Below is a small trained network, with its code and all its weights. Each question gives an input and a class and asks what happens when units are switched off, that is, made to give their printed mean instead of their output.

import numpy as np


def w(rows, s, z=0):
    codes = np.array(rows[::2]) - 128.0
    scale = np.full(codes.shape[1], s)
    scale[-1] = z or s
    return codes * scale


def norm(h):
    return h / np.sqrt((h * h).mean(-1, keepdims=True) + 1e-5)


def f(y):
    return np.maximum(y, 0)


def log_softmax(a):
    a = a - a.max(-1, keepdims=True)
    return a - np.log(np.exp(a).sum(-1, keepdims=True))


def net(x, mask):
    res = np.array(x, float).reshape(1, 2) / 4 @ E
    u = 0
    for l in range(2):
        y = f(norm(res) @ A[l][:, :-1].T + A[l][:, -1])
        res = res + np.where(mask[u : u + 11], y, B[l][:, -1]) @ B[l][:, :-1]
        u += 11
    return log_softmax(norm(res)[-1] @ U[:, :-1].T + U[:, -1])


A, B = {}, {}
E = w([
[170,2,120,156],'x0',
[151,147,186,196],'x1',
],0.007)
A[0] = w([
[207,102,172,187,119],'0.n1',
[13,254,135,92,136],'0.n2',
[137,84,58,139,84],'0.n3',
[66,80,95,61,4],'0.n4',
[39,115,189,99,53],'0.n5',
[26,171,111,140,32],'0.n6',
[152,170,206,94,20],'0.n7',
[170,139,128,135,135],'0.n8',
[72,150,31,2,113],'0.n9',
[88,165,161,91,97],'0.n10',
[134,46,128,138,46],'0.n11',
],0.008,0.0028)
B[0] = w([
[157,198,88,118,193],'0.n1',
[133,58,192,81,254],'0.n2',
[75,221,119,42,161],'0.n3',
[73,222,96,145,157],'0.n4',
[86,102,179,126,135],'0.n5',
[102,114,243,91,164],'0.n6',
[162,154,52,173,150],'0.n7',
[155,101,165,157,141],'0.n8',
[117,193,139,254,218],'0.n9',
[117,69,75,113,166],'0.n10',
[166,137,118,81,173],'0.n11',
],0.0065,0.0077)
A[1] = w([
[196,1,51,120,156],'1.n1',
[130,40,172,154,64],'1.n2',
[131,149,143,155,73],'1.n3',
[214,255,57,61,68],'1.n4',
[22,105,165,142,108],'1.n5',
[158,173,133,243,132],'1.n6',
[131,40,147,174,155],'1.n7',
[103,10,105,144,147],'1.n8',
[37,183,92,85,4],'1.n9',
[148,174,179,209,73],'1.n10',
[49,162,89,67,118],'1.n11',
],0.0093,0.0031)
B[1] = w([
[156,138,196,18,251],'1.n1',
[29,131,48,227,169],'1.n2',
[138,209,57,203,153],'1.n3',
[26,50,151,185,246],'1.n4',
[183,1,74,61,223],'1.n5',
[32,160,140,56,254],'1.n6',
[66,140,113,115,179],'1.n7',
[90,131,197,228,174],'1.n8',
[153,188,132,110,195],'1.n9',
[151,199,42,112,236],'1.n10',
[129,196,173,106,212],'1.n11',
],0.0063,0.0046)
U = w([
[127,90,253,45,255],'0',
[98,197,140,115,255],'1',
[36,69,157,167,255],'2',
[129,71,173,166,1],'3',
[204,144,114,119,1],'4',
[138,84,136,153,1],'5',
[167,129,115,179,1],'6',
[135,94,84,194,1],'7',
],0.015,0.0034)

Each question gives the input, the list of numbers given to net, and the class t.
The units are the neurons (one row each of A and B). Each row of codes is followed by its name. A weight is (code - 128) times the scale printed after its matrix; where a second scale follows, it is the last column's (A, B and U).
mask holds one flag per neuron, layer by layer. A switched-off neuron (its flag False) gives its mean, the last column of its row in B, instead of its output. The means were averaged over made-up inputs and are rounded, as every weight is.
A unit's drop is (log p(t) with every unit on - log p(t) with that unit switched off) / (log p(t) with every unit on - log p(t) with every unit switched off).
The circuit of an input: a set's keep is (log p(t) with only the set's units on - log p(t) with every unit switched off) / (log p(t) with every unit on - log p(t) with every unit switched off). Starting from the 12 units with the biggest drops (on a tie, the unit counted first), units are removed one at a time, each time the one whose removal leaves the highest keep (on an exact tie, the one counted first), for as long as the keep stays at least 0.8.
units of the circuit, in order: the units of the circuit, biggest drop first
unit that matters most: the unit with the biggest drop
top k neurons: the k neurons with the biggest drops, biggest first
k most important neurons of layer l: the k neurons of layer l with the biggest drops, biggest first
input [1,0], class 2: units of the circuit, in order : 1.n4, 0.n2
input [0,2], class 2: top 3 neurons : 1.n4, 0.n9, 0.n1
input [7,5], class 0: top 3 neurons : 1.n1, 0.n9, 0.n1
input [3,5], class 1: 2 most important neurons of layer 1 : 1.n6, 1.n10
input [3,8], class 1: unit that matters most : 1.n6
input [-8,-5], class 0: units of the circuit, in order : 0.n2, 0.n6
input [5,-6], class 1: top 2 neurons : 0.n3, 0.n4
input [-8,6], class 0: top 3 neurons : 0.n2, 0.n9, 0.n1
input [0,3], class 2: top 4 neurons : 1.n4, 0.n1, 0.n9, 0.n2
input [6,-7], class 1: top 3 neurons : 0.n3, 0.n4, 0.n2
input [-1,2], class 2: top 4 neurons : 1.n2, 0.n11, 0.n4, 0.n9
input [-5,4], class 0: units of the circuit, in order : 0.n2, 0.n9
input [2,-1], class 2: 2 most important neurons of layer 1 : 1.n4, 1.n1
input [3,0], class 2: top 4 neurons : 1.n4, 0.n2, 0.n3, 0.n1
input [7,6], class 0: unit that matters most : 1.n1
input [5,-8], class 1: top 2 neurons : 0.n4, 0.n2
input [-3,2], class 2: top 3 neurons : 0.n2, 1.n2, 0.n1
input [-8,-7], class 0: 2 most important neurons of layer 0 : 0.n2, 0.n6
input [0,1], class 2: 2 most important neurons of layer 0 : 0.n9, 0.n1
input [-3,-2], class 2: top 2 neurons : 0.n2, 1.n2
input [8,6], class 0: 3 most important neurons of layer 0 : 0.n9, 0.n1, 0.n11
input [-1,0], class 2: unit that matters most : 1.n2
input [-5,3], class 0: top 2 neurons : 0.n2, 1.n4
input [-3,1], class 2: top 2 neurons : 0.n2, 1.n2
input [-3,0], class 2: 2 most important neurons of layer 1 : 1.n2, 1.n1
input [4,-5], class 1: 2 most important neurons of layer 1 : 1.n11, 1.n9
input [2,6], class 1: top neuron : 1.n6
